[[-30.0 -24.0   0.0  42.3]
 [-46.5  58.2 -38.5  45.0]
 [  4.9   0.0 -52.0   0.0]
 [  0.0 -59.8  73.0 -14.7]]
|
[[-30.0 -24.0]
 [-46.5  58.2]]

[[ 58.9  18.3   2.6 -29.7  29.3]
 [ 14.8 -14.9 -22.0 -34.7 -32.3]
 [ 15.3   2.9  -9.8 -24.5  -6.2]]
|
[[ 58.9  18.3]
 [ 14.8 -14.9]]

[[ 52.0 -21.4  75.9  63.9]
 [  6.6 -21.3  42.8  49.6]
 [ 16.3 -10.2  37.6  16.7]]
|
[[ 52.0 -21.4]
 [  6.6 -21.3]]

[[-64.5  12.4  27.8]
 [-10.1  65.4  25.9]
 [ 70.0 -16.1   1.5]]
|
[[-64.5  12.4]
 [-10.1  65.4]]

[[ 18.5  18.3 -15.6  30.6]
 [ 21.8  -7.7 -53.2 -58.9]
 [  3.0  -2.2  75.1  20.2]]
|
[[18.5 18.3]
 [21.8 -7.7]]

[[  4.3  27.6 -26.1  -6.9  -8.7]
 [ -5.3 -38.2   4.5  19.4  18.8]
 [  4.1 -58.3  19.5   6.7   8.2]
 [ 11.1 -41.9  33.4  17.6   2.8]]
|
[[  4.3  27.6]
 [ -5.3 -38.2]]

[[ -6.2 -17.5 -41.2  -5.1  20.1]
 [ 33.6 -32.4  44.6   8.2  61.0]
 [ -0.5 -43.9 -54.2 -34.3 -19.0]
 [ 41.0  -7.1 -60.3  -5.2  38.8]]
|
[[ -6.2 -17.5]
 [ 33.6 -32.4]]

[[-19.4 -16.1]
 [  3.6  38.7]
 [-23.2 -16.1]
 [-69.9 -19.4]]
|
[[-19.4 -16.1]
 [  3.6  38.7]]
---
[[-51.9  22.1  11.3 -11.3  21.9   8.0  -1.8]
 [-63.3  30.6  -2.0 -24.5  16.9   6.9   2.3]
 [-52.4  16.4  17.8 -33.2  51.1   4.9  11.6]
 [-52.4  12.3  11.8  -9.8  23.7   2.9  -1.6]
 [-40.2  26.7  -2.1 -14.5  28.0   4.9  -4.8]
 [-49.6  15.2  -2.6  -7.6  11.5   7.8 -10.0]
 [-42.7  12.6   6.6 -16.2  28.0   4.6   1.3]]
|
[[-49.6  15.2  -2.6  -7.6  11.5   7.8 -10.0]
 [-40.2  26.7  -2.1 -14.5  28.0   4.9  -4.8]
 [-63.3  30.6  -2.0 -24.5  16.9   6.9   2.3]
 [-42.7  12.6   6.6 -16.2  28.0   4.6   1.3]
 [-51.9  22.1  11.3 -11.3  21.9   8.0  -1.8]
 [-52.4  12.3  11.8  -9.8  23.7   2.9  -1.6]
 [-52.4  16.4  17.8 -33.2  51.1   4.9  11.6]]

[[ -3.5  27.2 -18.5  29.9  47.2 -22.8  45.4  58.6 -37.1  45.2  23.6]
 [ 44.0 -19.4 -22.8  34.2 -20.7 -38.6  -2.6  37.7  13.5  -4.1  -3.9]]
|
[[ 44.0 -19.4 -22.8  34.2 -20.7 -38.6  -2.6  37.7  13.5  -4.1  -3.9]
 [ -3.5  27.2 -18.5  29.9  47.2 -22.8  45.4  58.6 -37.1  45.2  23.6]]

[[ -3.2   3.3  35.3   9.0   4.8  76.0  -2.7   0.5   1.0   2.8  25.0  29.8
   45.2 -10.9 -16.4]
 [  3.0  -4.6 -65.1   6.5   2.0 -10.3   2.9   2.9  -7.3 -14.2 -37.3  47.3
   -9.2   8.2 -15.8]
 [ 10.5 -33.2  44.5  -0.6   1.5 -37.0   1.9  -3.6   0.4  14.6  56.4  -4.6
  -29.1  -0.7  -0.1]]
|
[[  3.0  -4.6 -65.1   6.5   2.0 -10.3   2.9   2.9  -7.3 -14.2 -37.3  47.3
   -9.2   8.2 -15.8]
 [ -3.2   3.3  35.3   9.0   4.8  76.0  -2.7   0.5   1.0   2.8  25.0  29.8
   45.2 -10.9 -16.4]
 [ 10.5 -33.2  44.5  -0.6   1.5 -37.0   1.9  -3.6   0.4  14.6  56.4  -4.6
  -29.1  -0.7  -0.1]]

[[  6.5 -23.5  -0.3 -21.8  12.9  -0.7 -15.3  17.2 -43.9 -56.0]
 [-22.8  32.6   5.0  23.2 -10.2  19.2  33.0 -24.5  37.4  17.2]
 [  1.1 -12.8   9.0  -5.8  15.9   4.6   5.2   5.7 -15.2 -35.6]
 [  0.7 -33.8 -21.9 -29.7 -13.8 -24.0 -53.7  19.3 -59.9   3.3]]
|
[[  0.7 -33.8 -21.9 -29.7 -13.8 -24.0 -53.7  19.3 -59.9   3.3]
 [  6.5 -23.5  -0.3 -21.8  12.9  -0.7 -15.3  17.2 -43.9 -56.0]
 [-22.8  32.6   5.0  23.2 -10.2  19.2  33.0 -24.5  37.4  17.2]
 [  1.1 -12.8   9.0  -5.8  15.9   4.6   5.2   5.7 -15.2 -35.6]]

[[-38.1   9.0   1.3 -28.9 -21.5 -27.3 -11.3   0.5  47.8  42.8]
 [ 75.2 -30.3 -37.3   2.2 -75.7  54.9  12.3 -17.9 -30.1   3.5]
 [ 51.3 -40.2   4.5 -12.6 -14.2  22.1  -7.1  -1.5 -34.5   2.4]
 [ 63.2 -42.4 -30.9 -16.0 -57.3  32.2 -27.3 -10.3 -44.6  29.6]
 [-45.4  17.4  13.3  -6.5  -8.6 -43.6  19.4  -1.6  34.6 -14.2]]
|
[[ 75.2 -30.3 -37.3   2.2 -75.7  54.9  12.3 -17.9 -30.1   3.5]
 [ 63.2 -42.4 -30.9 -16.0 -57.3  32.2 -27.3 -10.3 -44.6  29.6]
 [-38.1   9.0   1.3 -28.9 -21.5 -27.3 -11.3   0.5  47.8  42.8]
 [ 51.3 -40.2   4.5 -12.6 -14.2  22.1  -7.1  -1.5 -34.5   2.4]
 [-45.4  17.4  13.3  -6.5  -8.6 -43.6  19.4  -1.6  34.6 -14.2]]

[[ 32.9  12.8 -29.5   6.7]
 [-20.7  20.7  32.7 -26.8]
 [ 21.0  47.0  32.8   7.6]
 [-29.6 -26.6  11.1  12.1]
 [ 17.0  64.8 -18.3 -59.1]
 [ 34.4   7.1  -2.2   1.6]
 [-30.6 -44.7  14.9 -24.7]
 [ 24.0  39.3 -13.0  17.4]
 [ -9.5  66.2  12.7 -28.6]]
|
[[ 32.9  12.8 -29.5   6.7]
 [ 17.0  64.8 -18.3 -59.1]
 [ 24.0  39.3 -13.0  17.4]
 [ 34.4   7.1  -2.2   1.6]
 [-29.6 -26.6  11.1  12.1]
 [ -9.5  66.2  12.7 -28.6]
 [-30.6 -44.7  14.9 -24.7]
 [-20.7  20.7  32.7 -26.8]
 [ 21.0  47.0  32.8   7.6]]

[[-14.8 -42.4   7.7 -33.4 -29.5  70.3 -19.6 -31.7 -10.0 -31.7 -41.1   7.7
   12.2 -29.7   9.5]
 [ -3.5  28.3  -2.9  20.6  15.1 -70.1  32.5  57.0   1.5  14.2  32.3   0.5
  -24.4  71.8  -0.2]]
|
[[ -3.5  28.3  -2.9  20.6  15.1 -70.1  32.5  57.0   1.5  14.2  32.3   0.5
  -24.4  71.8  -0.2]
 [-14.8 -42.4   7.7 -33.4 -29.5  70.3 -19.6 -31.7 -10.0 -31.7 -41.1   7.7
   12.2 -29.7   9.5]]

[[ -0.1   0.1  -1.0   1.5  -0.7  -2.6   1.8   0.7  -0.4   0.8   0.2  -0.7
    0.2]
 [ -0.9  17.3 -35.7   2.7   6.0  11.7  26.4  30.7  40.1  59.5 -23.1 -17.4
   -8.7]
 [ -0.3   1.2   2.7  -2.3   0.7   1.5  -0.6   1.8  -0.5  -0.8  -0.3   0.5
   -0.7]]
|
[[ -0.9  17.3 -35.7   2.7   6.0  11.7  26.4  30.7  40.1  59.5 -23.1 -17.4
   -8.7]
 [ -0.1   0.1  -1.0   1.5  -0.7  -2.6   1.8   0.7  -0.4   0.8   0.2  -0.7
    0.2]
 [ -0.3   1.2   2.7  -2.3   0.7   1.5  -0.6   1.8  -0.5  -0.8  -0.3   0.5
   -0.7]]

[[-38.5 -58.8  47.6 -23.1 -27.1]
 [-36.9 -38.0   9.8 -33.5  -9.6]
 [ -3.4  -0.8  -3.1 -28.2 -19.7]
 [-19.9   7.0   2.5 -24.4 -11.9]]
|
[[ -3.4  -0.8  -3.1 -28.2 -19.7]
 [-19.9   7.0   2.5 -24.4 -11.9]
 [-36.9 -38.0   9.8 -33.5  -9.6]
 [-38.5 -58.8  47.6 -23.1 -27.1]]
